Below are the code and all the weights of a small trained network. Each question names an input and a class and asks about switching units off, where a switched-off unit gives its printed mean instead of its output.

import numpy as np


def w(rows, s, z=0):
    codes = np.array(rows[::2]) - 128.0
    scale = np.full(codes.shape[1], s)
    scale[-1] = z or s
    return codes * scale


def norm(h):
    return h / np.sqrt((h * h).mean(-1, keepdims=True) + 1e-5)


def f(y):
    return y / 2 * (1 + np.tanh(0.7978845608 * (y + 0.044715 * y**3)))


def log_softmax(a):
    a = a - a.max(-1, keepdims=True)
    return a - np.log(np.exp(a).sum(-1, keepdims=True))


def net(x, mask):
    res = np.array(x, float).reshape(1, 5) / 4 @ E
    u = 0
    for l in range(3):
        y = f(norm(res) @ A[l][:, :-1].T + A[l][:, -1])
        res = res + np.where(mask[u : u + 6], y, B[l][:, -1]) @ B[l][:, :-1]
        u += 6
    return log_softmax(norm(res)[-1] @ U[:, :-1].T + U[:, -1])


A, B = {}, {}
E = w([
[169,123,79,35,85,163,153],'x0',
[126,57,253,71,127,142,167],'x1',
[118,182,126,98,234,136,44],'x2',
[136,190,120,101,87,80,77],'x3',
[133,174,167,156,106,67,104],'x4',
],0.0034)
A[0] = w([
[127,119,176,172,248,127,120,31],'L0N0',
[119,167,26,233,146,113,91,4],'L0N1',
[101,143,88,112,189,129,73,68],'L0N2',
[96,28,139,158,85,144,213,17],'L0N3',
[96,106,177,172,225,149,93,16],'L0N4',
[100,100,34,2,165,161,120,2],'L0N5',
],0.0086,0.0031)
B[0] = w([
[154,112,118,119,203,86,179,218],'L0N0',
[80,155,58,245,117,113,18,234],'L0N1',
[118,64,155,173,53,141,164,182],'L0N2',
[167,30,174,209,41,121,161,253],'L0N3',
[177,118,136,142,210,60,152,212],'L0N4',
[202,201,99,34,151,214,93,200],'L0N5',
],0.011,0.0048)
A[1] = w([
[76,102,130,87,132,166,146,60],'L1N0',
[12,119,137,110,162,163,160,66],'L1N1',
[74,161,203,107,126,89,105,42],'L1N2',
[77,148,103,111,187,114,160,3],'L1N3',
[86,94,114,174,141,106,158,79],'L1N4',
[7,150,95,103,192,154,243,36],'L1N5',
],0.013,0.0017)
B[1] = w([
[246,170,63,178,141,102,90,111],'L1N0',
[89,114,136,115,176,146,120,94],'L1N1',
[93,156,204,37,76,28,40,134],'L1N2',
[198,129,133,201,75,112,154,147],'L1N3',
[170,186,81,2,152,226,96,252],'L1N4',
[166,84,145,188,172,77,11,133],'L1N5',
],0.0069,0.0042)
A[2] = w([
[16,165,84,188,151,142,88,35],'L2N0',
[80,113,135,134,145,143,145,44],'L2N1',
[53,140,85,177,142,142,84,2],'L2N2',
[67,170,41,162,99,91,150,94],'L2N3',
[95,111,128,114,249,74,202,61],'L2N4',
[87,101,125,176,145,83,137,101],'L2N5',
],0.011,0.0024)
B[2] = w([
[91,132,90,169,106,129,104,253],'L2N0',
[252,153,119,120,68,108,101,102],'L2N1',
[133,145,121,173,108,114,99,220],'L2N2',
[95,134,111,127,151,135,155,208],'L2N3',
[155,135,156,156,204,84,136,242],'L2N4',
[164,154,125,65,113,173,118,175],'L2N5',
],0.018,0.0049)
U = w([
[59,178,37,216,116,121,50,173],'0',
[154,15,181,164,39,144,192,152],'1',
[187,117,173,153,252,52,152,151],'2',
[72,137,97,105,121,113,189,1],'3',
[183,169,94,22,137,223,109,148],'4',
[74,149,199,58,90,52,76,103],'5',
],0.011,0.005)

Each question gives the input, the list of numbers given to net, and the class t.
The units are the neurons (one row each of A and B). Each row of codes is followed by its name. A weight is (code - 128) times the scale printed after its matrix; where a second scale follows, it is the last column's (A, B and U).
mask holds one flag per neuron, layer by layer. A switched-off neuron (its flag False) gives its mean, the last column of its row in B, instead of its output. The means were averaged over made-up inputs and are rounded, as every weight is.
A unit's drop is (log p(t) with every unit on - log p(t) with that unit switched off) / (log p(t) with every unit on - log p(t) with every unit switched off).
The circuit of an input: a set's keep is (log p(t) with only the set's units on - log p(t) with every unit switched off) / (log p(t) with every unit on - log p(t) with every unit switched off). Starting from the 12 units with the biggest drops (on a tie, the unit counted first), units are removed one at a time, each time the one whose removal leaves the highest keep (on an exact tie, the one counted first), for as long as the keep stays at least 0.8.
circuit, biggest first: the units of the circuit, biggest drop first
k most important neurons: the k neurons with the biggest drops, biggest first
k most important neurons of layer l: the k neurons of layer l with the biggest drops, biggest first
drop when u is switched off: that unit's drop, to one decimal
input [8,5,6,7,6], class 4: circuit, biggest first => L0N1, L2N4
input [-2,8,6,6,8], class 5: circuit, biggest first => L1N2
input [-2,0,-2,1,1], class 1: circuit, biggest first => L0N1, L2N0, L2N4
input [8,-8,-7,-8,2], class 1: circuit, biggest first => L0N3, L2N0
input [-3,-3,6,-4,6], class 2: 2 most important neurons => L0N0, L0N4
input [6,0,-3,7,2], class 4: 2 most important neurons of layer 0 => L0N1, L0N3
input [4,1,-5,7,0], class 1: 3 most important neurons => L0N1, L0N5, L1N4
input [5,7,3,3,4], class 5: 2 most important neurons of layer 0 => L0N5, L0N3
input [-4,1,-1,-2,-5], class 2: 3 most important neurons => L0N4, L0N0, L2N4
input [6,7,1,-2,4], class 1: 2 most important neurons => L1N4, L2N4
input [5,8,1,6,0], class 4: 2 most important neurons => L0N3, L0N1
input [-7,0,-6,3,1], class 1: 2 most important neurons => L0N1, L2N0
input [-7,2,-4,-8,0], class 1: drop when L0N3 is switched off => 4.4
input [5,4,-3,6,-7], class 4: drop when L0N5 is switched off => 1.1
input [-1,7,1,5,6], class 5: drop when L1N2 is switched off => 0.3
input [8,6,6,-5,5], class 4: circuit, biggest first => L0N5
